Here is a tiny trained network, its code and every weight. The questions are about switching its units off for an input and a class, where a switched-off unit gives its printed mean instead of its output.

import numpy as np


def w(rows, s, z=0):
    codes = np.array(rows[::2]) - 128.0
    scale = np.full(codes.shape[1], s)
    scale[-1] = z or s
    return codes * scale


def norm(h):
    return h / np.sqrt((h * h).mean(-1, keepdims=True) + 1e-5)


def f(y):
    return y / 2 * (1 + np.tanh(0.7978845608 * (y + 0.044715 * y**3)))


def log_softmax(a):
    a = a - a.max(-1, keepdims=True)
    return a - np.log(np.exp(a).sum(-1, keepdims=True))


def net(x, mask):
    res = np.array(x, float).reshape(1, 6) / 4 @ E
    u = 0
    for l in range(3):
        y = f(norm(res) @ A[l][:, :-1].T + A[l][:, -1])
        res = res + np.where(mask[u : u + 4], y, B[l][:, -1]) @ B[l][:, :-1]
        u += 4
    return log_softmax(norm(res)[-1] @ U[:, :-1].T + U[:, -1])


A, B = {}, {}
E = w([
[126,134,120,129,140,126,137,128],'x0',
[174,136,209,202,122,175,240,66],'x1',
[129,128,126,126,127,130,126,133],'x2',
[129,124,126,134,124,128,124,129],'x3',
[48,133,3,96,25,75,106,42],'x4',
[14,86,175,202,88,65,195,158],'x5',
],0.0064)
A[0] = w([
[234,193,60,146,37,106,66,2,125],'L0N1',
[124,220,112,177,77,203,145,10,59],'L0N2',
[85,92,192,149,136,183,122,170,108],'L0N3',
[65,118,108,197,71,95,162,92,4],'L0N4',
],0.0061,0.0033)
B[0] = w([
[1,168,199,29,188,165,171,115,252],'L0N1',
[114,103,182,51,217,157,183,107,184],'L0N2',
[189,157,112,125,193,48,106,194,178],'L0N3',
[163,20,111,144,160,174,135,220,178],'L0N4',
],0.0068,0.0044)
A[1] = w([
[13,167,176,129,229,68,153,200,184],'L1N1',
[124,119,158,83,190,158,2,222,105],'L1N2',
[124,48,98,149,52,161,217,17,55],'L1N3',
[223,182,229,45,160,224,78,130,253],'L1N4',
],0.0063,0.0036)
B[1] = w([
[196,156,183,110,37,107,31,146,242],'L1N1',
[147,192,111,140,163,35,121,221,205],'L1N2',
[32,32,197,114,122,198,132,255,147],'L1N3',
[138,89,30,214,195,118,160,89,254],'L1N4',
],0.0077,0.0079)
A[2] = w([
[198,165,231,242,111,123,163,120,65],'L2N1',
[59,84,89,130,6,112,63,126,1],'L2N2',
[148,203,254,185,111,46,123,148,57],'L2N3',
[118,205,64,68,111,210,87,153,62],'L2N4',
],0.0061,0.004)
B[2] = w([
[112,202,96,91,2,180,184,23,253],'L2N1',
[153,35,54,176,130,107,123,81,186],'L2N2',
[160,141,174,129,78,157,107,90,247],'L2N3',
[106,167,94,51,125,174,66,120,154],'L2N4',
],0.0095,0.0033)
U = w([
[211,230,25,195,214,60,64,199,159],'0',
[52,218,17,23,136,120,45,108,107],'1',
[232,195,223,194,39,19,22,254,4],'2',
[57,48,12,188,37,55,36,158,92],'3',
[214,192,64,223,206,190,223,56,148],'4',
[47,163,159,56,209,212,209,43,71],'5',
[183,203,179,220,10,180,202,66,164],'6',
[38,62,216,155,60,191,196,212,135],'7',
],0.0088,0.0035)

Each question gives the input, the list of numbers given to net, and the class t.
The units are the neurons (one row each of A and B). Each row of codes is followed by its name. A weight is (code - 128) times the scale printed after its matrix; where a second scale follows, it is the last column's (A, B and U).
mask holds one flag per neuron, layer by layer. A switched-off neuron (its flag False) gives its mean, the last column of its row in B, instead of its output. The means were averaged over made-up inputs and are rounded, as every weight is.
A unit's drop is (log p(t) with every unit on - log p(t) with that unit switched off) / (log p(t) with every unit on - log p(t) with every unit switched off).
The circuit of an input: a set's keep is (log p(t) with only the set's units on - log p(t) with every unit switched off) / (log p(t) with every unit on - log p(t) with every unit switched off). Starting from all 12 units, units are removed one at a time, each time the one whose removal leaves the highest keep (on an exact tie, the one counted first), for as long as the keep stays at least 0.8.
units of the circuit, in order: the units of the circuit, biggest drop first
most important unit: the unit with the biggest drop
k most important neurons: the k neurons with the biggest drops, biggest first
k most important neurons of layer l: the k neurons of layer l with the biggest drops, biggest first
drop when u is switched off: that unit's drop, to one decimal
input [-5,2,-3,4,-1,0], class 4: units of the circuit, in order	(L0N1, L1N1)
input [7,2,4,8,8,-1], class 5: most important unit	L0N1
input [-2,-7,4,7,0,7], class 2: 2 most important neurons	(L1N4, L1N1)
input [-6,1,6,-1,8,3], class 7: units of the circuit, in order	(L1N3, L1N4)
input [-8,0,8,-1,-2,5], class 2: 2 most important neurons	(L0N3, L1N1)
input [4,2,-3,-1,-4,7], class 6: 2 most important neurons	(L2N1, L1N2)
input [-2,3,-3,-7,4,-6], class 5: 2 most important neurons	(L0N1, L0N2)
input [7,1,-3,5,-6,8], class 6: 2 most important neurons	(L2N1, L1N2)
input [7,8,-7,-7,7,1], class 7: 2 most important neurons	(L1N3, L0N4)
input [-7,4,-4,-7,3,7], class 7: 2 most important neurons of layer 1	(L1N3, L1N4)
input [-3,-1,-8,8,-1,8], class 2: 2 most important neurons of layer 1	(L1N4, L1N1)
input [-6,7,-3,2,7,-8], class 5: drop when L0N1 is switched off	0.1
input [1,1,5,-6,2,1], class 7: drop when L0N3 is switched off	0.3
input [1,6,6,4,3,-5], class 5: drop when L0N1 is switched off	0.2
input [5,8,-3,3,5,-8], class 5: units of the circuit, in order	(L0N1)
